[  -9   78  -76 -195  -16  120   -7 -281    2   29 -152  -38  130 -154
   -9   -7 -154    5 -159  125   70 -103   74 -183 -192  127   89   28
 -144  -20   53 -105  -48  100  -56  115   84  -46  113   -2  213] : K_547
[ 433  -79  300   22 -151 -589   40  151 -202   58 -160 -540   22  -19
  -35   21   12  399 -333 -100   95 -127 -475  183  -42 -394 -228  225
  -64  152   76 -257  -36  119  -40   55 -407 -632 -484 -265 -506] : K_547
[ -12  177   41 -157 -100   70 -173 -373  -42   25 -144  -52   60  -43
   45 -103 -110   76 -230   11   -9 -268  100 -165 -207  192  -13 -187
 -108  -75  102  -12  146  148   44  130   65   24   -5  -27  270] : K_867
[  21  -95   45   69   49  -37 -141   -6   64  -54   59   -8  -64   85
  -78 -125  161  163   33  -64  128   15 -170  151   43  181  133 -150
  230  -40   48  189  -37 -173    9 -124  344  -81  -38  128  -66] : K_547
[ -33 -114   34  269  308  -87  123  113  273  136   47  -41  -88    1
  -10  -86   42  199  -16 -271 -321   28  -68  103 -362  -37   53  359
   22  -65 -235  -86  121  224   91  -41  -60   89  -49   32  296] : K_867
[  11  -46 -156   22  198   39  208    2  144  176 -149 -216   30   63
   44   98  141   33  -97  -66 -317  -48   98  235 -113  104    5  239
  -37   84 -229 -233  -66  186  -28  -99  -63   -4  121   -9  214] : K_342
[  33  -92 -103   -7  124 -150  165  152  125   28  185 -162 -233   66
  -40  -58  330  273  -96 -341 -491   26    4   37  -77   -6  -62  126
  132  103 -242 -218 -120  -18  180 -406  -16   43 -200   14   75] : K_867
[-205  -53 -227    3  219 -150  -11  -37  182  -35   48 -361 -176  129
  -11  137   62 -143  -92 -322 -126 -177  156   45  -24  249  -36    4
  111   99   13  -64   59 -228  109 -173  136  303  -17  176  245] : K_547
[ -45 -324  396  196  -33 -413 -277   20  213  168  446 -346  135  288
  -88  108  191  -19 -450 -313  -81 -334  -93  315  -78  211  -50 -176
  439  148  365  -30  204 -286   59 -279   87 -347  -25  138  275] : K_867
[  -3 -258 -122 -400   93  386 -228  373  331   68  -40  160  -50 -347
  105  159  296 -221  463  320   37  212  177  278 -217 -190  383   66
  -29 -111 -249  145   18  225  147  321  -43  -17  576    7   58] : K_867
[  72   83  -73 -269   82  -53 -113 -201  -61  160   45   43  -97 -249
  -92 -144   22  193 -101  -17  -91   44  -46  -94 -310  175   56  -74
 -133   39   10 -239  -90   68  -77   14  180 -236  -55  -87  201] : K_342
[-154  -17  -73   95  172  -13   75   72  193   55    8 -164  -51   49
  -51 -299  247  183 -125 -272 -130  121  -84  131   56  106  116   19
   26   49 -120   52   43 -121  -23 -331  301   61   61   19 -129] : K_342
[ -60 -109    6  142   35 -156   77  110  185  123  242   77 -177  -35
 -114  149  293   60  211 -360  -13   73   17  -13 -186   94   55  202
  140   66  -42 -244   45 -100  104 -192 -172  261  122  139  -70] : K_442
[-167  -48   65  257  292   10   26  -15  260  238   10 -225   -2  146
  127   11  115   47  -33 -193 -302   91  101  132 -164    0    0  264
   17   89 -295  -30 -104 -150 -232 -230  -61 -138  136  170  263] : K_874
[ -13  182  -12 -332 -528  209 -214 -113 -326  296  282 -366  210 -233
  -23  287 -295 -109   93  395  348  -42  259 -230 -358  -45 -250  237
  -71  260 -231 -128 -483  157    3   18 -402 -455  160 -349 -148] : K_566
[  19  157 -110 -298  -25  108  -18 -174  -86  121 -212  -30  157 -118
  -34   53 -113   50 -266  249 -137  -57  131 -110 -199  125   42   28
  -56   97  -77 -102  -20   39   27   14   99 -121  -94 -107  205] : K_243
[  -6  171  -93  -83   56    7   47 -274  -42   80   12   64  -92 -116
   -2  -59 -165   13  -20  101  -48   69   63 -102 -227  142   67  -77
   -1  -31 -101  -82  117   89  -47  -76   96  -53   -8  -52  176] : K_566
[-258 -239  107 -351  -64  152  -47  -61  -49  -38   57  164  -55  155
  243  153   39 -253  -67  132 -151 -246   46 -149  296   30   -2 -185
  165  151  114   22 -354  199  -55  156  266   71   70   28   68] : K_547
[-229  -29  -17   67   62  -47   27  -60  235  172   -4  -55    8  105
 -181 -139  106   57  182 -108  -11   20    7   70 -240  240   71   47
   36  -29   72  -95   91 -210   38 -334   69   -3    7  104 -108] : K_342
[-272 -129   -4   68  -17  142   31   29 -455   15  102    3 -155  122
  169  -57  -82 -302    7  -20 -315  -10   48  114   82 -240 -177   77
  -56   81  105 -190  -20  225  -71  206  298 -262  -12 -155  -21] : K_867
[-237  -16 -263 -427   95  210  344 -380 -153   33 -185   81   32   69
   81   76 -378 -204   -2  -26 -565  -72   76   -3   87 -334  -49  192
 -137  -61 -239  -43 -279  -86    1  216 -189  -20  -87  126   38] : K_243
[-130 -131  114  164   -8   15 -189  143  159  -35  244  121  -71  -24
  -92 -243  218  155   84 -380  -11 -160 -291   -8   31  115   30  131
   74   11   55   74   87   25   97  -10  152  238  -41  125  -55] : K_566
[-137   41  -68 -169  211   11  -99 -136   77   16    9  -82 -127 -128
    7 -191 -128   72 -125   29   14 -155   11 -145 -332  154   65 -100
  -33   51  138  -32   15  146  -59  -33  243 -174  -39  -97  297] : K_547
[  14 -136   45   28  102 -284 -188   43  111  142  -21  -38  -82  -21
   12  109  -43 -142   47 -111  -68   14  172  234  122  -18  117  -98
  188  -30  142 -125  158 -240   90  -63  247   27   91  -12  213] : K_395
[-151  -71  -79  124 -141  -42  284 -142  118  -80  101    1  -42   76
   93  -36 -324 -138 -134 -367   91   52   59 -248  114 -256 -206  -40
 -151   19   84   51  144   80  -46  324 -298  -91  -24  100   17] : K_243
[ 440 -286  -26  -51  -38   49 -396  138  160  166  716    7  125 -209
  196  -52  383  458 -468   30 -467   92  105  -71  -88 -348   70  212
  267  306 -449  -48 -514  147  -63 -155 -477 -397  176 -101   46] : K_874
[-143  -32 -173  266  178  -79    2  -27  139  125  186 -100   39  118
   30   69   -7   45  -95 -267 -154  -32  264   85   31  149 -156  132
  111    1  -81  -52  148 -163   85 -334 -136  179  219  156  279] : K_867
[  69  -21   -6    3  160  -55 -324   93   85  -67  102  202 -191  -56
  -94 -106  126  190  225  -94  -61    6 -199  225  -65   88  211  -46
  263 -125  -10   63  137 -226   27  -83  156   54  -41   36 -148] : K_395
[-423 -204 -126 -191  404   11  444  239   44 -102  154  -42 -142 -234
   63 -242 -193 -124   35 -173 -141   53   39   -9  371 -346 -117  -46
  -44  262  158   40  -27   39  133  -23   30 -263 -114  -72  283] : K_243
[-176  -85    3    4  179   48   59  -61  117   11  189   -4   57   12
 -122  -97   16  230    4 -170  167    1 -112   16 -162   81   53  187
   64  132  169  -36   82  -42   90 -122  158  -74  -73 -187  -59] : K_243
[-280   41 -233 -195   84   -4  -67 -231  156  -66  -57  -29 -111 -179
   21   -7 -204  -74 -103  -68  141  -73  142 -263 -140  125   31  -69
  -33  109   61  -79  103 -134  -60  171  -25  -34   21  -70  187] : K_395
[ 101    8   47  163  216 -172  -10   79   76  136  252   59  -88   38
   55  -12  301  212   32 -163 -108   80   75  -10  -84  -35   96  241
  102   -1 -141   41  278   68   49 -298 -102  142    0    7  194] : K_867
[-444   39 -301  -12 -171    2   32 -225 -396 -158 -191 -172  -61 -190
  -32   31  143  -35  -92 -395  155 -178  -21  -31  -85   18  -33  151
    4   64 -151   52  -98  210   35  246   36 -193   68 -185   71] : K_874
[ -38  -78 -166  206  -17   22 -183  -19   50  -10  107  -84   -7   63
 -102  -99  169  169   71 -201  134  -56  -79 -141   23  249  137  121
   44   64   56   58  129   63  -40  -53   15   82  -86  173  -85] : K_566
[ -24  153  318 -371  -97  235  159  145  -40 -305 -263  198  -57 -156
  -24 -126 -158   43  -48  215 -293  -50 -304  411   57 -358  128  201
 -186   61   35  -57   91   21   32  490   20 -132   -1 -225 -180] : K_442
[-212  100   79   94  -82  329  127 -176  201 -225  454   92   99 -277
   78  104 -136  133  -94 -251  802 -207    3 -157  -48 -138 -103  341
  218    4 -190  391 -143  -68   53  186 -211  135  515  -67  345] : K_874
[-126  -95   96  259  183 -123   30   47   16  -19  -89 -100  -68   -3
 -103  -97  187  284  342   25  184  151   52  184   32  119  133   49
   38  -16  -24   12   -2  -42 -117   40  149 -111  111  156 -188] : K_874
[-112 -159 -132  194  214 -259 -189   46  131  123  253 -107  126  -16
  -58   29  115  -64  -35 -163 -304  -50  222  126 -154 -160 -100  211
  104   91  -71 -359 -136 -371  116 -348  -52  168   92 -182   41] : K_442
[ -74 -154   44   93   58   54  102  -10  100  147  -49 -261  -10  283
   71   33  184  -25 -110  -56 -225    0  -18  230  -59  117  -46  255
   12  113 -112 -137  108   64   41 -186  193  133   81   14  -50] : K_566
[-105   37 -173  -82  134   80   16  -92  150   50   48  124 -142 -230
   -2 -152 -203  -34  -58   71 -114  -25   62 -138 -168  120   28  -24
  -33   35   87 -278  -12   15  -43  -32  172 -108  -32   40  279] : K_442
[  -7 -149  -33  220  399  -17  -26   50   84   52   69   70 -105   44
 -138 -182  231  155  428 -222   85  -64 -151  205   48  217  132   28
  269  -44  129  -77  324   12   90 -220  374  130 -150   -2  -61] : K_395
[-121    9   61   -6  251 -163  -79   99  188   10  143 -355 -164   94
  -72  -41   70  242  -57 -351 -345    3  -31  205 -297   46  -20  113
    1  131  -11 -143  196 -355  144 -188   28   34 -139  -73  179] : K_395
[-257    6  -25  -51  247 -126 -229  -51  226  -75   -2 -335 -234  -22
  -46  -53  200  201   48 -139   21  195  218  164 -164   61  217  141
  148  214 -239  134  116 -329   20  -99  233  -22   58  -91  132] : K_874
[  85   12   -6 -274   55  -99   50  -30 -294 -277  -43  -94  -97   63
  -87  115 -118 -100  144   72  236   48 -269  229  369 -107 -195  -50
  188  109 -137   90  -28  -89 -143  185  245 -298 -272 -200 -308] : K_547
[ -49   47 -178 -208  189    0  -79 -206  177   22 -111  -15  -74 -242
  -41  -99  -40  133  -77   55  -94 -112  150  -58 -206  172  149  -39
  -17  -10   15 -132   94   13  -22   15   90 -121   25   86  302] : K_874
[  31  167  108 -278 -435 -120 -502 -280  -57  168   94 -345  339 -481
   94   67   -2  159  -96   32  232   77   44  -22 -215 -211  162  223
    8  334 -380  -68 -121  308  112  283 -409 -581  -85 -899 -123] : K_395
[ -28  -50  -42   17 -219  -39 -521 -285 -292  139  173 -174  411 -310
   73  -37   60  119   38 -161  120 -141 -106 -140   54 -297 -137  208
  218   88 -388 -168 -430   72  130 -112  -42 -238 -171 -530  -70] : K_442
[ -10    7 -165 -174   38   69  -44 -101   78   50  -47  -44  -83 -139
 -125  -75 -139   29  -69   43  109 -126  156 -124 -236  183  -44 -161
 -135   40  216 -216 -162  -56  -22  138  270 -141   25   12  349] : K_342
[-153  -95  -68   26  259  -69 -134  -32  -61   81  -43   -9  -10 -108
  -85 -135   35  126   52  -15 -176 -126  111   -6 -214  195  111  -89
  -15   -3   84 -110  192   95  -43  171  160  -31   64   90  224] : K_395
[-146   58 -171  -38  209   27   27 -305  -12   -2  -72  108  -23 -213
   40 -150 -116    9   -7  -26  -60 -102   53 -129  -58   94   69   62
  -31    0   93 -155  155  113   87    1   54    7 -148  -33  336] : K_243
[-215  -68  -90  310    5   78    1  185 -696  -19 -255 -238  198 -149
   91  169  -84  269  165 -138 -327 -142   22  155   99 -237 -118   98
  -37  120  186 -272  287  288  443  114 -615  -11  -60  -59   -3] : K_566
[  -1  -92  -39  132  213   33 -195   92  239  -19 -184  -62  -60   19
 -125 -200 -114  177  377  -12  220  -43  -39   45   52  209   38 -170
   43  -30   47  120 -116  100  -83  -26  147    9   -2   94  -49] : K_566
[ -99   75 -128  -53  154   60  -32 -160   48   83 -130  116  -41  -89
   39   24 -180   88 -131   21 -170 -136   84 -188 -250  103   16   56
   12  -39   65 -309   53   44   -7  -91  125   -3  -74  -63  267] : K_867
[  59   55   81  164  134  -41  -99  -53   99  125   21  -61  -79  109
   51  -46  215  245  -27 -251 -169  -33    6  244 -203  102  -49  166
  153  -34 -204   -7   85   94   60 -333   88   77  109  -96  147] : K_874
[  32   60  -29   52  156 -281   13   81  158  125  159  -34 -132   62
 -128   48   21  183 -209 -325 -173  108  137  170 -174   74   15  219
   17  135   -4  -67  -34 -117  144 -231  137  135   -6 -290  194] : K_867
[ -96   18 -101 -162   96  -34  -48 -225   52    2  -91   38 -106  -69
  -47   23 -162   96 -162  -93 -135 -161   56 -107 -306  183  133  -68
   -9  -41   72  -98  -52   69  -41  182  218  -23   29   57  348] : K_547
[ -90  -24   29   -9  214  -27  -55   11   44   -5  -10  -61  -91  -69
   -3   29  102   35  100 -125  125  -34 -117   23 -106   -5   46  217
   96   54 -176   85 -220  -11   32   -2   60  208  -44  -78  -44] : K_243
[ -83 -105   45  109   60   73   37  164  119  192   71  -55  -18   96
 -148  -16  -16  257   21 -189  -65  188 -123   79 -363  260  104  180
   29    8   86 -140   41   87   32 -226  293 -113   70  -67   29] : K_395
[  31  -36   -5  188  142   67 -250  102  285  153  -68 -119   95   59
 -246 -229   73  313  -17 -198   83   11  -87   63 -218  421  -14  -36
  -20   69  162  -21   17 -196  -18 -226  319 -125  -76  147  139] : K_243
[ -83   42  -61 -146   68   16   19 -179  -76   56  -43   20  -88  -91
 -115  -17  -91  146   44  -63 -209  -69   59   54 -224  137   24  -33
   38  -12   98 -215   92   -6   91  -26   75 -120  -53   50   81] : K_874
[  64   41  113  -56  -41    8 -102   63  -58   21   98   -5 -155  -81
  -26    2  201   -5  283 -214  217  115 -209  162   29  -30   36   74
   41  -82 -112  105 -147 -236   62  -48  213   71   35  -65  -65] : K_395
[-120  -50  -84 -290  216   53  273 -105 -365  -27   57  169 -166 -154
   78  -70 -158 -104  134   13 -139  -73 -241 -112  215 -209   10  -98
   29   46  -94  130 -315  327 -101  343  -38 -227 -324   19   91] : K_342
[ -10   -6  -61  242  258  -88   63   73  318   36   16 -321   24   95
  -28   87  176  223  -49 -379  -46  -94   35   76  -24  228   19  121
  153   86  -14 -118  176 -154  118 -452 -142  303   77  153   83] : K_547
[-436 -227  201   63  193  -53 -233  306   56 -139  168   76 -148  109
    4 -150 -232  -20  147  -37 -187  171   -4  -35  -60 -190 -166  146
  -94  244  229   12  293 -153  -18  229  -91  -89  -64   26  -13] : K_547
[-133   87  138  117  -78 -616 -331   -9 -280 -188  556 -453 -143  391
 -218 -175   27  482 -418 -441 -371 -148   81  178 -304   65 -465   54
 -156  259   82   47  -87 -283  -24 -117 -364  -49  -42 -176 -126] : K_442
[ 342   19  -24  119 -138 -548  440   29 -174  207  530 -118   45 -207
 -256  413 -167  147  -24 -318 -200  311   58  474  -27  270 -307 -164
  -63 -164   47 -504 -128 -160  245 -140 -279 -158  282  205   84] : K_547
[-123   12  137  -99 -226  -22  147 -148   60  160  266  176 -332  -98
   65 -195  -83 -407  -57  -62   18   86  -17   48   87 -169   66  176
   86   21  -34  243  -87 -343   61   51  160 -207  -71  177  381] : K_395
[ -34  -74 -121  -61   30  -24  -24    1  105  288   82 -265   84   25
  -93  -87  264  109 -115 -152  -42    8   67   42 -111  217   35   95
   61  171 -251   58   90  166   24  -78  142  -40   12   -3  -30] : K_342
[ 362   32  -83 -363  278 -208  146  355   88 -302  835  321   32 -219
 -364  181 -357  539 -145  115 -164  344   47   70   -9 -312   88  -98
  159  139   70  -21   -5 -515  191  -19 -127   60  -26 -272 -154] : K_566
[-118   50  -96  -10  179   29   55 -201   19  129   29   65  -73 -132
  -33 -136  -40  158  -49  -94   10  -83   72  -92 -215  179   30  -30
 -104   10  119 -153   73   59  -25   92  196 -107   -1   -9  219] : K_867
[ 479    2   68 -492 -127  177 -558  212  431  -62  176  430   70  -12
 -425  120  289  452 -333 -629 -195 -246 -125  262   90  398 -156 -159
  495  161   95  -38 -132 -549  185 -711  132   77  366   68  493] : K_243
[-235   13  -54 -145   77  -95 -156 -135  126  -19  -72  -34 -143 -173
  -83  -86  -58  137  -32   -2    1  -80  232  -65 -211  164  116  -52
   62  141    6 -107   66 -134   -9  148  161 -114   67  -91  291] : K_395
[ 124  118   39 -156  -22 -170 -223  302  -32 -166  -78 -462   34   27
  -13   12 -447  228  -62  285  643  325   81  128  332  263 -130   24
   29  180  205  184  207  609  136 -592  202   58  243 -693 -298] : K_566
[ 148  -30   28  160  -98   45 -124  -50   54   22   25 -232   42  138
 -117 -150   36  185   97  -97  298   42 -196  -39  -20  335 -104  -66
  -14    5   73    9   56  164  -27 -208  165  -65 -102   31 -140] : K_566
[-333 -250   15 -182  -86  160 -125   52    7  -39  365  -29 -141  -83
  -30  -37 -172 -344  -76 -262 -188  110 -144  -14   51 -161  -66  167
  148  296   85  -28  -65 -267   66   74    3 -302  -64   95   84] : K_547
[ 223 -414 -127 -344   92 -173 -273   37 -161  114  354 -170  157   20
  -61  243   40  394  -30   94  306  323  -43  194  227  -40 -402   16
   93  149  113 -250  -87 -397   24 -243  233 -575   82 -115 -163] : K_874
[-186 -107   26  264  162 -166   -6  -27 -162   97  270 -464 -193  135
   74  -82  119  157   90 -151  -77   11  147   97  -84  -10   56  289
   60  166  -78   12  206  209  109 -105   -8  129    6  -11  -47] : K_566
[-146    3   99   42  201    4 -113  174  238   45  162   -1 -141   -1
 -217 -191 -121  110  318 -110  216   62 -217  191  -74  268   67  -79
  119  -48  233  137   50 -412  -13 -225  281 -154  -73  146  -17] : K_395
